Table B holds the same points as the rows below and some others, measured another way and shuffled. Each row below is followed by which row of B it is.
B:
0: [ -73  159 -109   55  132 -154   62  115  -40  153 -116  -64 -304   38
   59   16  -70 -112 -248]
1: [-182  -49  108   91  -30  -49  -29   31   88  221 -235   61  -88   76
   60  109   35  -62 -156]
2: [  12 -132  231  133  135 -142  -52  -48   51  147 -221  -56 -208    0
  -20   93  136 -184 -157]
3: [ 177   20   28  -20    7   61 -133   33  -51   -6   11   63  -61  -79
  120  115  148  296  152]
4: [-206  -18  -64   78   51  -33  -86   60  -19   81 -320   46 -157  -66
    2   35    5 -117 -170]
5: [ -78   62  -53   45  101   69 -144   97 -118  -20 -231  -92 -176  -43
  -64   -4 -128  -79 -139]
6: [ -83  -74   63   -8  -35  106 -245  163 -137   17  119 -152  172   46
   71   11   -3    4  109]
7: [   5  100 -164  -47 -100  133  -57   57   46   11 -110  209  -39  -96
  143   91    1  348   85]
8: [ -26   -5  179   92  -22   86 -246  214 -116  120  154 -206   29  241
   83   86  -62  -16  -13]
9: [ 170   60  171   38   94   15  -61   63  -32   74   22 -174 -175   87
    0   60  -69   28  -58]
10: [-159  -63  120   73  -76  125 -184   12    4  103 -360  106  -36   16
   -5  135   26   77  -74]
11: [ 268 -140  212 -149  138 -186  109  -57   24   62  388 -300  122 -120
   69  -67  155  -72  213]
12: [ -57  -21   31  -35  138 -213  104 -105  -22  150 -335   34 -231 -184
    0   47  162  -75 -146]
13: [ 200 -124  321  -36  136    6 -158    2 -155    7  103 -321   23  -16
  -61    6   70  -69  101]
14: [  28 -130  296  176   27   10 -394  183 -200  124  130 -161    9  211
  141  179  211   26   64]
15: [-238   36 -376 -269 -117  139  161   36  157  -75   -6   48  274 -288
   23 -206 -261   27  125]
16: [-124   80 -286 -256  -64  143   99    0   36  -82 -108   49  143 -292
   -7 -137 -183  128  107]
17: [ -59   33  -14   -5   56  -76  -86  113 -131  109   10  -82  -71    8
  106   41   63   -5  -33]
18: [ 319 -174  256  -94  187  225 -271  -44 -172 -284   28 -373   90 -217
 -233 -113  -66  -62  230]
19: [ 192  -97  283  -21   75  -76 -178   29 -186   92  162 -163   24   10
  115  121  278  129  173]
20: [  89 -105   59 -194   86  -19  -30  -32 -107  -53  107 -195  160 -233
   -5  -85   88   -3  210]
21: [  -6   88 -102 -234  134 -262  223   46 -105  141  240 -242   12 -125
  104 -121   21 -105   21]
22: [-224 -122   16   -1  -59   85  -24  -13  143   57 -269   54   76  -97
  -42  -16  -82 -104  -57]
23: [  38  132   37  194    5   45   21  118  226  156  -94    4 -313  227
   37   98 -235  -19 -259]
24: [  23  -77  128   51   64  -10  -20  -59   88   72 -247   12 -149  -72
  -37   62   40  -36  -80]
25: [-246  -86 -115 -153  -96   98  129  -58  208   15 -220   54  185 -217
  -57 -116 -173  -84   11]
26: [  15   49 -142   18   23  136  -59   53   88  -77 -147   58 -122 -116
   -7  -15 -135   71  -22]
27: [-244  -16   43  148  -15  -96    0   63  126  249 -267   86 -170  115
   76  106   -7 -145 -260]
28: [ 317 -150  276 -104  179  -57 -149 -160 -210  -59 -114 -103  -69 -272
  -38   83  346  161  213]
29: [ 122   19   45  -85   58   67   42   -4   61  -17    4 -147  -34  -84
  -53  -52 -147   -9   15]
30: [ 134  -19  177    2  216 -130 -112   74 -214   51  102 -329 -132    4
  -12   -4   70 -158  -21]
31: [ 462 -182  576   89  289 -306 -155   15 -207  167  428 -468 -130  148
   91  124  379 -135  115]
32: [ 285 -232  538  -11  134  -91 -145  -78 -118  111  140 -317   53   22
  -19   92  255  -48  153]
33: [  27  -43  -29 -229  151 -127  -18   -6 -262  -32   81 -220   87 -281
   13 -103  149  -42  157]
34: [  -8  134  -43   26  111   12 -127  101 -173   34 -203  -62 -257  -14
   -3   48  -43   26 -137]
35: [ 169 -148  167  114   67  158 -204   59  106 -103   83 -165    4   15
  -52   -9  -85  -82   73]
36: [-220  105 -211  -85   58 -135  117   53  -33  124 -191   20 -128 -133
   57  -39  -39  -82 -150]
37: [ 215  -70  173   16   75   29 -127   57  -16    1  182 -182   -8   12
   45   28   40   34  119]
38: [ 275  -62  337  -15   38   59 -151   25  -70   58  172 -203   11   75
   41  104   82  146  139]
39: [-195  126 -406 -451 -199  326  150   -8   51 -158 -101   83  361 -388
  -40 -217 -342  289  234]
40: [  43   86   30 -204   94 -173  -29   10 -358  135  -10  -80  -48 -152
  132   77  282  215  111]
41: [   0 -134  116 -217   88 -173  197 -144   42   94  -20 -162  118 -251
  -39 -100   88 -153   74]
42: [ 172   -4  139   45   72  127  -97  -11   45  -37 -158  -63 -164  -34
  -75   49  -85   58  -26]
43: [ 335 -125  485  283  146  -40 -450  111 -235  104   92 -158 -238  246
  125  294  365  127   56]
44: [-132   34 -402 -387  -90  -14  147  109  -29  -54  424  -59  435 -309
  215 -217  -16  139  363]
45: [-134  -53  -20  -78  -50   21  126  -44  204   90 -155   30   58 -115
  -10  -41 -104  -57  -39]
46: [ 145  -34  223 -106   14   -6 -144    5 -212   90   48  -86   48  -41
   98  122  233  246  176]
47: [  52  -18   22  -69   83 -130  146 -105   91   99 -184   43 -142 -183
   20   25  103   17  -33]
48: [-122  250 -363 -161  -23   88   69  122  -47  -11 -113   61  -87 -138
   56  -61 -226  160  -47]
49: [  -6   86 -166 -177    9  -35  -23  106 -163   23  161  -51   79 -134
  162  -24   76  173  160]
50: [ 197 -121  -32 -379   68  -74   71  -80 -133 -106  343 -176  337 -404
   93 -137  225  160  450]
51: [-327  155 -341 -115 -155  145  179   84  239   71 -215  149   35  -80
   27  -90 -366   24 -142]
52: [  10  -17   53   64  -73  192 -192  134   54    3   33  -22   43   88
   60   59 -104  113   53]
53: [-182  -40   -6   -4  -18  -28 -110  114  -67  125  -28  -38   61   10
  105   36   59  -28   -2]
54: [ 275    0  299    3  128 -131   -1  -67  -57  153  -35  -98 -224   10
   43  140  190  111   -8]
55: [   7   99 -298 -298  110   41  182  -83  -25 -155 -193  -48  -25 -441
 -110 -202 -165   16   57]
56: [  89  -52   96   36  -27  174 -200  102   23  -40  104  -96   75   37
   38   27  -63   78  115]
57: [ -29 -172  214   65   65 -105  -37  -31   75  132  -94  -82  -23  -22
   12   47  121 -165  -45]
58: [ -77  -93    1  -75  -58  136   -9  -41  144  -15 -169   42  108 -156
  -32  -31  -83   27   58]
59: [ -34 -279  359   89   33  130 -320   23  -58   -8 -105 -212  143   28
  -99   40   43 -181   53]
60: [-255   47 -248 -268 -176  188  153  -81  141   -3 -355  222  167 -304
  -28  -71 -177  194   51]
61: [ 169  -29   75  -69   64   77  -48  -47   11  -49  -63  -56  -48 -145
  -26   10    7  112   97]
62: [ -11 -133   79  -40  -39   61  -76  -43   63   25 -131   70   83 -142
   40   53  106  103  113]
63: [-171   69  -66  -11  -25   99 -194   78 -192   49 -335   90  -93  -68
   37   99   32  159  -53]
64: [ -92   73 -268 -212  -32  -11  164   27   89   10   35   34   96 -226
   86 -104  -88   75   83]
65: [ 121  -30  -46 -188   56   55   63  -68   33  -90   -9  -64   56 -264
  -28  -83  -29   85  153]
66: [ 286 -353  574  350  294 -167 -442  -31 -176   52 -110 -203 -267   69
  -17  229  481 -210   -8]
67: [ 171  -87  188  137   90  -69  -84    0   89   90  -35  -12 -192   34
   70  128  145   23  -19]
68: [  -3 -215  278   99   19   78 -160   -5  100   43  -96 -117   54   25
  -62   40    4 -143    4]
69: [ 147   37  183   68   90  -41 -114   65  -97  118    1 -111 -196   94
   57  126   73   71  -46]
70: [-184   81 -153   47  -64 -142  218  -12  278  258 -247  280 -205  -18
  172  108   28   73 -193]
71: [ 173  -85  269   19   83   93 -223   58 -136  -12   64 -241   -5   42
  -38   47   19   14   81]

[  -6  570  235  254  352  301 -103 -434  578  159  193    9 -287  100
  267 -143   12   27  331  -45  149  342  337 -129   16 -170  -91] => 59
[-122  -98 -167  242   69  317  131  -77  -71  -37  260  -15   24  -92
  -17  -32  166 -176  -49  -29 -100 -276  130  201 -154   87   61] => 36
[ 236   67 -103  -88  141 -111 -271  277  115 -631 -313 -409  165   76
 -159 -183  -18 -397 -473   -3 -120 -180 -163  -23 -279  526  319] => 9
[ -85 -578 -100   10 -171  202  171   54    9  241  126 -112  -84 -229
  -72  -11   -7  177  214 -137   18 -219   26  414 -342 -534  -21] => 49
[-138  -56  127  -13  185  -65   24    9  206   20  -30   -9 -346  -92
 -222  -11  -51   14   32  -22  336  200  121    2 -119 -397  149] => 35
[ 300   91   99 -153  -69  -39 -229  102  307 -249 -256 -427  105   75
   65 -296 -188    6  -10  -93   43    8 -121   56 -335   25   54] => 56
[  31  -64 -214  143  104  218  -51  174 -182 -503   91 -358  236  -80
 -119 -218  197 -414 -407    0 -127 -425  -15  200 -369  482  278] => 0
[-125   -1  -68   81 -102   83  152  -71  318  416  -48  285  -97  151
  126  116 -147  260  325 -106  -85  110   32   91  329 -204  -84] => 60
[  -6  -27 -143  144  279  249 -112  156  214 -235   92 -346   94  -33
  -34 -254  136 -172  -94  -73  -98 -222  132  274 -223  241  337] => 5
[ 365  247  147   27   16  296 -279 -142  434 -194   -1 -588  124   28
  312 -439  -60   18  178 -130  -41  -21   27  136 -515  -26  -84] => 6
[-141 -333 -137   -6  -28   -3   94  241   79   25 -112  -50  -72  -60
 -193   12  -20   52  -34  -99   14  -90  -40  239  -49 -184  204] => 26
[ 161   83   -7    2  247   12 -246   64  394 -290 -214 -296  -89   38
  -46 -104  -14 -199 -136  -67  -65   49    3    4 -217  108  196] => 71
[  -2  275   71   -9  277 -102   34 -335   71   86  161  449 -186   72
  -91  205 -161 -328  -48  222  163   24  199 -368  126  231  -16] => 41
[ 126   29   -7 -198  211 -233 -158  205  100 -333 -164 -145   58   42
 -233 -129 -162 -290 -290   88  143 -121  -16  -85 -161  346  337] => 29
[ -35  404   83  193   80  151   68 -361   87   59  171  235 -127   94
  111   34  -26 -151   54   64   94  100  144 -217   66   82 -153] => 57
[ -36  160   51   49   19   20   37 -141  291  183  -60  173 -171  112
   60   52 -139   79  178  -46   52  180   58  -65  146 -153  -63] => 58
[-385 -289 -171  324 -102  523  350   -1  134  587  398   54    1  -84
  170 -130  116  438  535 -214  -40 -161  225  589  103 -461    6] => 63
[   6   84   87  -72  342  -20  -55  -35  192  -24  159  -23  -92  -38
 -122 -150 -115 -158   21  105  278  -39  229  -23 -147   67  246] => 13
[-181  197   58  188   56   88  146 -260  102  158   92  303 -271   44
  -14  128   -7  -32   85    7  144  180  125 -131  146 -184  -98] => 45
[ -16  491  168  179  185  124  -45 -332  340   24   47   99 -231  124
  127  -45  -35  -72  116    0  147  287  162 -212   67  -48  -93] => 68
[-364  -13  -97  401   78  471  296 -200   28  327  432  164 -141  -88
   84  -22  210  100  270  -87   46  -75  280  273   70 -256  -24] => 4
[ -93 -138  -63   94  402  149  -31   15   34 -208  235 -147 -128 -193
 -229  -76  145 -332 -178   60  129 -216  233  129 -335   72  312] => 30
[ -66  -54 -105   77 -148  -33  107   15  -29  -91 -189  144 -106   49
 -119  180  -18 -117 -169  -48  -83   10 -136  -50   51   -9  -44] => 67
[ 102  -94   27 -110  190  -66  -68  -93  276   79   -8   70 -150  -29
  -86   81 -170 -123   64   47   57  -31  100  -40 -125  -63   70] => 20
[ 362  110  140 -369   86 -387 -195  -81  -45 -336 -147   24   29   28
 -218    6 -337 -456 -337  243  234 -124  -78 -385 -317  367   62] => 11
[  64  127   97  268 -137  478    7 -248  256   77  171 -358  -41  -57
  321 -284   99  188  322 -205  -17   33   77  257 -370 -380 -235] => 14
[ -53  362  151   83  106   88   72 -314  236  263  186  246 -137  110
  125  -47 -149   39  261   58  225  164  210 -150  128  -73  -93] => 25
[-345  -93  -59  200  -27   94  205  194 -273 -248   51  -92 -121 -118
 -290 -120  196  -95 -266  -54  265  -39   12  171 -129 -124  234] => 23
[  -2  -65   62 -128  -17 -112   15   89   99   14  -81  -37  -47    9
 -120  -99 -182   31   25   -1  223   13    0   35  -96 -116  121] => 38
[-118 -225   45 -207  648 -239 -120  178  520  121  -10   67 -376  -88
 -368   48 -170  -89   68   71  314  114  312   40   13 -187  546] => 18
[ -90 -483 -184  -31 -499   57  213  247   39  278 -222  -28   79    8
   11   22 -136  380  206 -234 -160 -121 -245  393   17 -399  -86] => 7
